Here is a tiny trained network, its code and every weight. The questions are about switching its units off for an input and a class, where a switched-off unit gives its printed mean instead of its output.

import numpy as np


def w(rows, s, z=0):
    codes = np.array(rows[::2]) - 128.0
    scale = np.full(codes.shape[1], s)
    scale[-1] = z or s
    return codes * scale


def f(y):
    return y / 2 * (1 + np.tanh(0.7978845608 * (y + 0.044715 * y**3)))


def log_softmax(a):
    a = a - a.max(-1, keepdims=True)
    return a - np.log(np.exp(a).sum(-1, keepdims=True))


def net(x, mask):
    res = np.array(x, float).reshape(1, 6) / 4 @ E
    y = f(res @ A[0][:, :-1].T + A[0][:, -1])
    res = res + np.where(mask, y, B[0][:, -1]) @ B[0][:, :-1]
    return log_softmax(res[-1] @ U[:, :-1].T + U[:, -1])


A, B = {}, {}
E = w([
[129,127,124,125],'x0',
[209,59,130,203],'x1',
[128,128,129,128],'x2',
[5,58,125,174],'x3',
[123,77,1,118],'x4',
[119,215,58,237],'x5',
],0.0081)
A[0] = w([
[87,125,207,151,90],'neuron 1',
[74,202,148,77,162],'neuron 2',
[141,83,179,81,102],'neuron 3',
[96,198,197,204,153],'neuron 4',
[3,39,160,187,112],'neuron 5',
[76,202,132,85,105],'neuron 6',
[118,201,71,176,143],'neuron 7',
[91,189,116,85,132],'neuron 8',
[154,188,90,146,71],'neuron 9',
[130,183,101,202,74],'neuron 10',
[115,190,244,138,135],'neuron 11',
[158,34,145,67,71],'neuron 12',
[66,69,111,59,103],'neuron 13',
[168,99,146,168,172],'neuron 14',
[119,113,32,104,198],'neuron 15',
[211,83,169,221,162],'neuron 16',
[128,106,154,41,221],'neuron 17',
[139,123,144,182,88],'neuron 18',
[50,96,99,178,69],'neuron 19',
[114,126,152,126,255],'neuron 20',
[177,52,135,187,87],'neuron 21',
[190,161,76,85,81],'neuron 22',
[122,136,174,153,230],'neuron 23',
[201,133,109,52,61],'neuron 24',
],0.011,0.0059)
B[0] = w([
[200,107,155,95,165],'neuron 1',
[60,84,85,100,201],'neuron 2',
[48,67,188,241,177],'neuron 3',
[170,88,115,218,220],'neuron 4',
[218,234,154,66,255],'neuron 5',
[84,152,112,80,175],'neuron 6',
[124,67,175,196,214],'neuron 7',
[51,82,120,62,169],'neuron 8',
[142,144,243,163,160],'neuron 9',
[60,72,255,166,186],'neuron 10',
[191,109,84,83,223],'neuron 11',
[96,115,168,183,190],'neuron 12',
[132,154,156,179,193],'neuron 13',
[86,128,80,91,176],'neuron 14',
[179,84,78,148,211],'neuron 15',
[25,150,56,31,227],'neuron 16',
[151,115,112,226,224],'neuron 17',
[50,110,152,82,142],'neuron 18',
[218,121,222,42,185],'neuron 19',
[144,121,33,204,200],'neuron 20',
[53,181,143,81,176],'neuron 21',
[169,173,149,70,165],'neuron 22',
[150,116,17,113,197],'neuron 23',
[126,155,213,95,169],'neuron 24',
],0.0066,0.0086)
U = w([
[94,65,244,199,32],'0',
[216,250,241,52,76],'1',
[144,105,69,143,229],'2',
[35,131,80,77,56],'3',
[156,112,94,156,254],'4',
[215,69,67,140,105],'5',
],0.012,0.005)

Each question gives the input, the list of numbers given to net, and the class t.
The units are the neurons (one row each of A and B). Each row of codes is followed by its name. A weight is (code - 128) times the scale printed after its matrix; where a second scale follows, it is the last column's (A, B and U).
mask holds one flag per neuron, in row order. A switched-off neuron (its flag False) gives its mean, the last column of its row in B, instead of its output. The means were averaged over made-up inputs and are rounded, as every weight is.
A unit's drop is (log p(t) with every unit on - log p(t) with that unit switched off) / (log p(t) with every unit on - log p(t) with every unit switched off).
The circuit of an input: a set's keep is (log p(t) with only the set's units on - log p(t) with every unit switched off) / (log p(t) with every unit on - log p(t) with every unit switched off). Starting from the 12 units with the biggest drops (on a tie, the unit counted first), units are removed one at a time, each time the one whose removal leaves the highest keep (on an exact tie, the one counted first), for as long as the keep stays at least 0.8.
units of the circuit, in order: the units of the circuit, biggest drop first
unit that matters most: the unit with the biggest drop
top k neurons: the k neurons with the biggest drops, biggest first
drop when u is switched off: that unit's drop, to one decimal
input [2,7,-7,2,7,0], class 3: unit that matters most : neuron 21
input [4,4,1,7,6,-6], class 1: units of the circuit, in order : neuron 5; neuron 19
input [4,2,2,5,-4,-2], class 1: top 2 neurons : neuron 5; neuron 15
input [4,-2,7,3,-8,6], class 5: top 2 neurons : neuron 11; neuron 23
input [1,-3,2,5,6,5], class 5: units of the circuit, in order : neuron 15; neuron 19
input [4,8,-7,6,7,-7], class 3: top 2 neurons : neuron 21; neuron 16
input [-3,0,-1,6,6,-5], class 1: units of the circuit, in order : neuron 5; neuron 19
input [0,8,7,7,5,5], class 3: units of the circuit, in order : neuron 16; neuron 21
input [6,2,1,-2,4,7], class 0: units of the circuit, in order : neuron 10; neuron 7
input [4,-6,-6,7,-7,2], class 1: top 4 neurons : neuron 5; neuron 19; neuron 1; neuron 15
input [-1,-4,-8,-6,-7,4], class 4: top 2 neurons : neuron 5; neuron 4
input [4,-2,-2,-4,-5,-5], class 0: top 2 neurons : neuron 3; neuron 5
input [1,1,4,-5,3,4], class 1: units of the circuit, in order : neuron 22; neuron 9
input [0,-2,7,3,5,8], class 0: top 2 neurons : neuron 10; neuron 7
input [4,-5,8,3,7,-4], class 4: unit that matters most : neuron 13
input [-8,6,-3,-8,4,-7], class 1: top 3 neurons : neuron 24; neuron 22; neuron 7
input [-3,-4,2,-2,-4,-2], class 3: top 2 neurons : neuron 2; neuron 15
input [3,-4,1,1,-7,8], class 0: top 2 neurons : neuron 10; neuron 7
input [7,-7,-6,1,-5,-3], class 2: units of the circuit, in order : neuron 17; neuron 11; neuron 20
input [0,4,-2,-3,-1,8], class 0: units of the circuit, in order : neuron 10
input [6,-7,2,7,8,-5], class 5: top 2 neurons : neuron 15; neuron 17
input [-2,3,0,1,-5,2], class 5: top 2 neurons : neuron 4; neuron 11
input [-4,-2,-2,4,8,2], class 5: top 2 neurons : neuron 15; neuron 19
input [3,-5,-7,2,-4,-3], class 4: top 2 neurons : neuron 16; neuron 17
input [3,-4,6,-4,-1,-4], class 4: drop when neuron 21 is switched off : 0.1
input [-3,6,0,1,-1,-1], class 3: drop when neuron 16 is switched off : 0.2
input [-7,-2,3,1,5,8], class 0: drop when neuron 10 is switched off : 0.1
